Here is a tiny trained network, its code and every weight. The questions are about switching its units off for an input and a class, where a switched-off unit gives its printed mean instead of its output.

import numpy as np


def w(rows, s, z=0):
    codes = np.array(rows[::2]) - 128.0
    scale = np.full(codes.shape[1], s)
    scale[-1] = z or s
    return codes * scale


def f(y):
    return np.maximum(y, 0)


def log_softmax(a):
    a = a - a.max(-1, keepdims=True)
    return a - np.log(np.exp(a).sum(-1, keepdims=True))


def net(x, mask):
    res = np.array(x, float).reshape(1, 4) / 4 @ E
    y = f(res @ A[0][:, :-1].T + A[0][:, -1])
    res = res + np.where(mask, y, B[0][:, -1]) @ B[0][:, :-1]
    return log_softmax(res[-1] @ U[:, :-1].T + U[:, -1])


A, B = {}, {}
E = w([
[118,122,48,169,201,226,157,225,62,52,153,247],'x0',
[72,132,61,66,66,122,189,136,154,208,184,160],'x1',
[8,120,143,111,183,113,124,191,74,118,121,79],'x2',
[156,197,104,67,139,178,58,175,111,192,65,140],'x3',
],0.013)
A[0] = w([
[188,102,164,224,162,152,74,124,68,67,61,114,109],'neuron 0',
[156,207,72,53,177,204,57,140,125,170,90,141,16],'neuron 1',
[146,133,127,83,97,126,160,152,130,143,185,187,49],'neuron 2',
[226,163,84,131,103,183,178,32,134,135,125,218,40],'neuron 3',
[68,125,54,49,59,146,212,146,146,170,186,179,147],'neuron 4',
[105,35,141,198,137,126,173,93,153,88,226,155,63],'neuron 5',
[231,137,96,166,141,103,129,100,194,145,179,208,4],'neuron 6',
[152,87,50,184,146,165,148,172,96,119,89,172,43],'neuron 7',
[134,141,28,168,177,200,161,162,109,86,168,159,8],'neuron 8',
[2,126,101,133,158,117,161,197,78,134,122,95,61],'neuron 9',
],0.0096,0.0031)
B[0] = w([
[105,140,190,61,22,94,164,175,86,102,84,211,251],'neuron 0',
[166,27,78,200,64,144,68,193,140,118,208,102,230],'neuron 1',
[129,173,117,95,74,101,108,115,126,68,80,116,169],'neuron 2',
[139,114,104,72,199,166,132,124,35,127,113,125,224],'neuron 3',
[124,191,126,112,64,93,171,178,157,50,79,169,248],'neuron 4',
[185,2,98,194,68,146,65,193,98,159,173,108,228],'neuron 5',
[69,92,130,82,166,190,94,64,140,38,61,71,204],'neuron 6',
[145,134,166,87,148,159,183,95,118,228,113,130,224],'neuron 7',
[141,176,119,57,47,157,158,71,161,225,163,82,253],'neuron 8',
[103,122,130,75,172,203,61,77,55,112,82,124,249],'neuron 9',
],0.0095,0.016)
U = w([
[100,159,146,102,71,107,183,179,93,36,100,255,107],'0',
[134,17,43,161,101,146,91,202,96,116,227,110,103],'1',
[61,104,87,54,246,170,107,79,19,55,108,99,133],'2',
[133,155,188,76,85,117,187,26,180,254,148,42,126],'3',
[118,128,120,124,119,144,150,139,105,97,133,172,255],'4',
[112,180,84,224,209,96,145,75,113,115,200,154,103],'5',
[91,154,90,192,218,117,172,95,127,120,155,108,96],'6',
],0.0087,0.0097)

Each question gives the input, the list of numbers given to net, and the class t.
The units are the neurons (one row each of A and B). Each row of codes is followed by its name. A weight is (code - 128) times the scale printed after its matrix; where a second scale follows, it is the last column's (A, B and U).
mask holds one flag per neuron, in row order. A switched-off neuron (its flag False) gives its mean, the last column of its row in B, instead of its output. The means were averaged over made-up inputs and are rounded, as every weight is.
A unit's drop is (log p(t) with every unit on - log p(t) with that unit switched off) / (log p(t) with every unit on - log p(t) with every unit switched off).
The circuit of an input: a set's keep is (log p(t) with only the set's units on - log p(t) with every unit switched off) / (log p(t) with every unit on - log p(t) with every unit switched off). Starting from all 10 units, units are removed one at a time, each time the one whose removal leaves the highest keep (on an exact tie, the one counted first), for as long as the keep stays at least 0.8.
units of the circuit, in order: the units of the circuit, biggest drop first
unit that matters most: the unit with the biggest drop
top k neurons: the k neurons with the biggest drops, biggest first
drop of u: that unit's drop, to one decimal
input [5,-1,-8,2], class 2: top neuron	neuron 3
input [-1,7,-8,-5], class 2: top 2 neurons	neuron 6; neuron 3
input [-5,-2,-5,5], class 1: units of the circuit, in order	neuron 8; neuron 1
input [-7,7,-4,-4], class 0: units of the circuit, in order	neuron 4; neuron 8
input [1,-6,3,6], class 0: top 2 neurons	neuron 0; neuron 5
input [-5,4,6,3], class 2: top 2 neurons	neuron 8; neuron 0
input [-6,1,8,-6], class 2: top 2 neurons	neuron 9; neuron 1
input [-2,-8,-8,-5], class 0: top 3 neurons	neuron 0; neuron 9; neuron 7
input [8,-7,-3,7], class 3: top 4 neurons	neuron 8; neuron 7; neuron 4; neuron 5
input [-4,6,6,-3], class 0: top 3 neurons	neuron 4; neuron 3; neuron 6
input [7,5,-6,-1], class 3: top 3 neurons	neuron 8; neuron 7; neuron 9
input [0,-5,-3,-6], class 1: top 4 neurons	neuron 5; neuron 4; neuron 2; neuron 7
input [-2,1,-3,4], class 1: top 3 neurons	neuron 9; neuron 1; neuron 8
input [6,0,-6,7], class 1: unit that matters most	neuron 1
input [2,-1,0,-4], class 1: top 2 neurons	neuron 5; neuron 4
input [1,-8,8,-4], class 0: drop of neuron 0	2.2
input [6,-6,3,-5], class 0: drop of neuron 4	-0.1
input [-8,2,-8,-1], class 2: drop of neuron 3	0.3
